The symbols move the items like this.
state | w m r v s f b h x
rin | rab pov zem vir der ris sif kag ber
tet | . . sif . . . zem . .
vil | pov rab . . . . . . .
muz | . . . sif . . vir . .
buz | . . . . kag . . der .
gaz | . sif . . . . pov . .
buf | . . . ber . . . . vir
lup | . . kag . . . . zem .
mez | . . . . . sif ris . .
ves | . . . . . . . ber kag
kag | mel vam lup far buz tok gev rin ves
zem | rit paz rin feb rom nin tet lup fol
vir | tam duz feb rin lun gim muz far buf
kud | . . . . ber . . . der
fol | . . ber . . . . . zem
gev | . . . . . . kag sif .
pov | vil rin paz duz rez biv gaz vam toz
ziv | . . . . . . ber . sif
toz | . ber . . . . . . pov
rab | rin vil rit tam mik som lef mel lop
lop | ber . . . . . . . rab
zos | . . . . ris der . . .
rez | . der . . pov . . . .
der | mik rez rom lun rin zos fiz buz kud
lun | . . . der vir . . . .
fiz | . . . . sif . der . .
lef | sif . . . . . rab . .
feb | . . vir zem . . . . .
mel | kag . . . . . . rab .
ris | som biv nin gim zos rin mez tok ras
tok | . . . . . kag . ris .
rom | . . der . zem . . . .
gim | . . . ris . vir . . .
mik | der . . . rab . . . .
paz | . zem pov . . . . . .
biv | . ris . . . pov . . .
nin | . . ris . . zem . . .
rit | zem . rab . . . . . .
sif | lef gaz tet muz fiz mez rin gev ziv
ber | lop toz fol buf kud ras ziv ves rin
far | . . . kag . . . vir .
som | ris . . . . rab . . .
tam | vir . . rab . . . . .
vam | . kag . . . . . pov .
duz | . vir . pov . . . . .
ras | . . . . . ber . . ris

The rows follow the links: the fewer symbols apart two items are, the more alike their rows tend to be.

Each row is also shifted at random along 5 hidden directions that mean nothing.

Name the item of each row.
71,-139,-119,33,-76,-5,-134,-46,13,33,-69,-18,-137,30,113,-118,147,60,-236,20,-17,36,-22,82,-47,-83,-68,-30,-38,24,63,40,-67,78,82,-34,-76,31,-35,-12,68,76,-40,62,-46,-98,1,58,-105,-11,-70,-105,60,-50,50,72 -> tet
-134,47,-88,-137,-124,-4,-15,94,101,9,142,17,1,185,-201,30,-69,134,-13,27,5,-28,85,105,-3,97,138,180,-52,-16,57,-61,-55,9,-115,-116,21,-236,-60,-25,-64,-95,161,96,-30,69,-80,-63,-87,-58,-8,52,-113,46,33,-156 -> gim
-27,16,12,123,-82,-44,226,-51,-120,0,-53,-72,-53,-103,-174,-75,-80,137,143,-27,42,85,11,178,92,27,-68,68,-82,-57,22,85,26,106,-38,313,-27,59,-33,135,-62,-92,-108,38,3,53,41,-3,-58,-110,-197,36,-32,-128,-133,-15 -> ves
37,-47,-20,189,142,-40,63,-54,-38,94,71,-74,0,-43,97,-7,105,50,44,-120,92,-76,97,-101,-6,-325,-10,-109,160,-40,65,-52,3,49,-10,135,23,130,111,-245,19,25,-43,138,-129,-155,6,14,-12,229,-73,-246,7,-56,55,33 -> fol
-78,103,14,-79,211,-111,-33,52,24,-38,-10,127,-17,-23,111,181,-96,-120,-2,142,20,-155,29,-88,-159,-12,100,-51,-46,30,74,18,-8,-2,-127,-23,28,-71,41,-299,121,-43,-19,-97,23,0,-131,11,-58,62,-12,140,156,191,153,-235 -> biv
-152,-39,-107,-79,-152,-35,-62,96,134,-83,71,4,49,166,-220,-37,-134,-177,-2,-92,103,31,40,63,44,48,12,21,64,-269,10,3,84,-157,78,-234,51,-169,-101,179,-92,-15,122,-38,253,32,1,-69,122,-64,110,112,-49,14,-6,172 -> tam
42,84,47,-71,-24,37,-33,-61,126,60,91,-81,146,190,-125,20,-100,-131,58,-9,217,-218,-30,-22,122,6,-71,83,69,-241,37,45,-9,-58,173,-206,-127,-19,-97,-207,-16,-53,119,143,146,108,29,104,-18,-30,125,140,-106,254,62,-115 -> vir
-103,-86,-144,68,-139,52,12,82,48,83,26,76,-68,64,-225,-146,69,133,-176,-193,-22,101,72,-9,-45,59,67,-16,56,-160,-42,-46,30,-8,-34,-124,128,-140,85,172,-38,-61,8,-144,58,-221,6,21,116,60,3,-159,-95,-170,-73,91 -> rit
142,-12,227,104,172,11,68,-116,-69,-171,-17,-75,54,-44,-74,-44,20,310,119,-20,199,-140,16,-86,-104,7,59,2,84,86,201,-78,-169,61,-5,59,-48,-134,77,-32,86,-36,78,-43,-50,78,-75,-34,0,71,-5,48,-146,-46,-51,-52 -> kud
-15,47,-48,134,-162,-52,31,-133,-68,207,-134,59,-79,-7,-54,147,157,15,-53,65,-30,-88,81,-98,64,-203,69,31,-74,-230,80,-12,9,116,61,-46,35,51,138,-105,-89,-197,20,43,-150,-173,148,144,30,2,137,-389,-20,25,-49,-73 -> lup
-166,-57,-25,-33,33,-8,-5,28,83,7,2,156,118,-105,-8,7,1,-15,3,-33,-137,135,-3,-183,18,70,123,-114,27,138,-160,-59,39,-26,-71,69,208,-98,146,9,-29,-69,25,-131,49,-32,13,-38,161,36,-21,58,40,45,99,70 -> vil
51,-57,58,46,-42,15,-60,138,25,-86,-1,-10,149,-125,-72,12,-37,-118,26,-113,-5,0,-92,-205,-29,118,39,-130,78,-71,-59,-94,58,-179,6,-73,71,70,51,65,-2,-9,119,-94,-61,14,51,202,213,-3,36,40,-112,-64,9,130 -> mik
19,88,30,76,-221,-92,37,-113,-186,14,-177,79,-47,21,-279,130,168,-16,-19,125,-180,-112,53,84,76,56,52,123,-100,37,-3,107,-115,89,98,-74,-23,-124,139,120,-145,-75,29,-21,90,19,205,49,79,-97,269,-163,-64,-118,-329,58 -> buz
19,-63,2,9,-161,18,-137,130,120,-67,-172,31,49,-110,148,1,173,190,-167,-8,-79,26,98,-213,-11,-37,-12,26,12,-32,17,-119,-44,-43,-104,-52,-1,-11,219,69,192,-143,59,-16,-126,18,10,96,-27,-110,97,-176,40,25,152,131 -> lef
186,-7,-123,80,151,-58,-58,-5,-115,98,153,-30,35,6,180,-46,49,-87,11,-87,175,-146,-105,-82,-105,-45,-97,-231,48,38,140,106,9,-9,144,-111,-69,183,-49,-234,-87,169,-101,101,-77,-95,-112,162,40,56,-104,-26,-81,-55,-33,-46 -> rom
1,-164,55,-64,-16,74,-116,-74,70,-320,-136,-79,-123,3,-23,-56,96,22,-56,49,-29,79,197,45,-23,-74,-104,201,8,35,112,52,-160,-10,78,-111,-132,-80,-40,216,91,-38,-15,-21,218,75,-28,-192,-147,44,4,142,164,-89,28,84 -> ziv
-51,66,13,76,63,36,134,-65,-117,47,-13,-9,-146,-125,-10,-36,-72,149,152,40,23,37,-154,-5,153,330,-46,-219,-132,29,149,189,101,-1,56,171,-86,66,-12,-76,-84,-64,-231,-114,115,98,-182,2,-58,-154,-201,246,41,16,49,-99 -> vam

Start, symbols taken left to right, then the item you end at.
Answer with the item's name.
99,-28,151,32,257,17,-42,-75,-12,54,38,92,124,-84,101,62,-18,-85,91,195,-15,-59,-127,-118,-73,2,29,-191,2,192,-78,-116,-24,-23,-22,29,1,-94,39,-183,5,48,-18,-175,-54,35,-81,0,61,98,-6,184,121,83,-12,-56
s r m -> zem
11,-85,-94,29,90,29,-11,-103,-32,72,76,84,-141,119,4,-108,19,17,-13,-18,-42,92,-53,57,-75,-28,-23,-173,73,77,-1,78,67,69,120,10,93,-9,-1,-66,-104,47,-123,-123,59,-123,-104,-18,-27,68,-51,31,108,-28,57,-60
r w w -> pov
-70,72,33,71,-241,-46,94,7,-108,-6,-117,-81,18,-144,-110,129,103,-213,17,-92,-15,-93,30,-126,106,9,8,-37,-55,-289,12,72,104,-104,78,-77,126,43,84,86,23,-129,88,-65,41,-64,176,171,190,-62,145,-192,7,116,-144,129
w x -> ves
-37,-58,-69,45,-101,-23,19,144,60,-59,1,58,151,-149,-75,38,60,-19,-65,-108,-25,-61,66,-170,35,29,126,43,77,-159,-111,-164,16,-165,-12,-164,65,-141,203,147,67,-196,144,-196,30,-129,153,18,175,17,170,-98,-103,11,11,99
s s f -> som
106,-151,31,-28,-50,-49,-173,-37,-69,-132,-95,83,76,2,87,15,87,-216,-154,191,-138,-28,-53,52,-67,-53,-37,69,-105,136,-43,-5,-78,26,-13,-85,-190,16,-44,134,87,184,103,17,20,70,5,-3,-51,-28,196,27,150,2,-88,109
b x s w -> lop
-91,9,102,-89,250,22,70,-56,-100,-20,32,144,-104,97,45,32,-125,13,147,54,-114,208,-77,118,72,-117,30,12,37,300,-198,9,142,71,-56,264,167,-33,-5,157,-93,48,-68,-152,101,-25,22,-229,-82,193,-157,95,247,-58,52,71
x r r r -> paz
104,-70,-59,10,-11,45,-28,-45,121,171,76,-110,64,206,2,-69,31,140,-14,-73,169,15,2,-63,22,-53,-2,-83,132,-102,63,-38,-26,19,42,-53,28,21,-43,-162,-56,50,-15,130,16,-39,6,40,-18,32,-1,-169,-136,25,124,-85
v f r -> ris
210,-29,-133,143,131,-20,4,-62,19,175,114,-24,-105,62,26,-92,60,-3,-15,-87,184,-72,-70,-50,13,-82,-78,-163,106,-148,141,14,61,13,120,11,32,136,-108,-223,-32,32,-106,86,-73,-176,-93,176,20,113,-82,-101,-110,-1,25,-111
h h b b -> zem
-55,-23,68,-157,18,34,-19,-30,52,-120,150,-144,69,184,-207,-2,-63,73,140,21,187,-39,19,20,111,-57,-45,123,58,-75,60,46,-6,-77,48,-35,-8,-97,-2,12,-18,-85,66,68,219,54,-69,-185,-89,14,45,107,8,103,54,26
v w w -> ber
-123,-98,6,8,76,-10,90,105,72,-179,87,-120,39,-178,22,-35,-71,144,156,-242,109,127,-49,-69,-22,78,-13,-143,129,43,40,-6,38,-166,-53,145,60,151,-75,156,123,6,-5,-82,-9,27,-119,-94,130,0,-254,155,-13,-120,105,73
w b -> ziv
4,78,30,-144,51,-7,71,54,18,78,68,15,12,161,-5,80,-115,-88,-16,134,41,32,-110,-42,139,26,-77,-44,102,14,-212,4,75,-10,95,-34,25,-64,82,-129,-181,-69,-35,6,89,112,-3,-57,14,37,-4,29,41,96,109,-27
m r -> feb
67,-102,12,103,-63,78,-153,-79,153,-144,-166,-11,-71,-109,51,-67,128,243,-98,39,-63,12,105,-2,-60,124,2,57,-76,34,48,3,-205,47,-50,-133,-181,-66,72,-49,225,-38,-60,-33,-23,122,5,-59,-273,-92,-35,35,-38,-22,100,33
f b -> ris
-3,-20,-1,12,-211,-12,4,-66,-105,-32,-152,-23,-28,-54,39,-27,79,-89,-92,121,-141,109,29,78,71,-40,-72,142,-156,5,-22,70,-69,24,-10,97,-214,41,-21,139,-1,6,-7,58,53,9,45,-19,-94,-134,18,-19,131,35,-15,117
h w b -> rab
46,38,18,63,128,-87,-43,34,-12,-71,29,6,-48,-83,28,25,-96,236,178,79,12,-20,-100,-4,-172,109,199,-49,-65,152,-60,-81,-120,27,-217,120,-56,8,-48,-111,24,117,103,56,-257,63,-90,140,44,-59,-146,21,-206,-123,-69,-166
s f f -> ris
166,19,78,38,160,-81,-43,-93,-107,-53,32,162,113,-35,86,32,24,-73,82,-33,-56,-41,-69,-22,-28,0,74,-87,32,270,-219,-134,-40,-32,-94,15,-6,-19,64,-12,68,48,-7,-40,-167,109,81,28,42,59,124,8,-126,-80,-146,99
m s -> pov
-63,55,76,49,201,95,0,-113,-63,-131,64,-33,-26,9,18,-12,-5,-57,115,-140,140,-51,-2,60,-94,-117,-22,59,21,-153,96,24,-22,-59,46,25,-19,10,21,72,84,-45,50,-16,129,29,19,-82,8,254,-39,-19,7,-26,-64,23
m x -> pov
101,6,-31,-63,-96,31,-83,72,82,4,-152,-79,50,124,54,-54,5,-5,-84,54,17,-3,10,-17,96,-88,-75,152,19,-63,-52,-50,-32,26,-40,-45,-152,109,-22,-108,60,2,21,185,-75,51,107,76,-86,-68,42,-49,-67,190,188,-59
b b b -> vir
-137,4,-79,-23,-42,-21,-31,73,180,-117,68,65,-102,-65,14,19,-146,128,-70,-146,-7,70,96,-36,-132,217,125,-85,16,15,9,-49,23,-97,-137,-1,51,-114,23,132,-36,-20,-1,-128,-56,-8,-184,-9,56,-97,-142,135,-202,-144,16,-80
w s f -> der
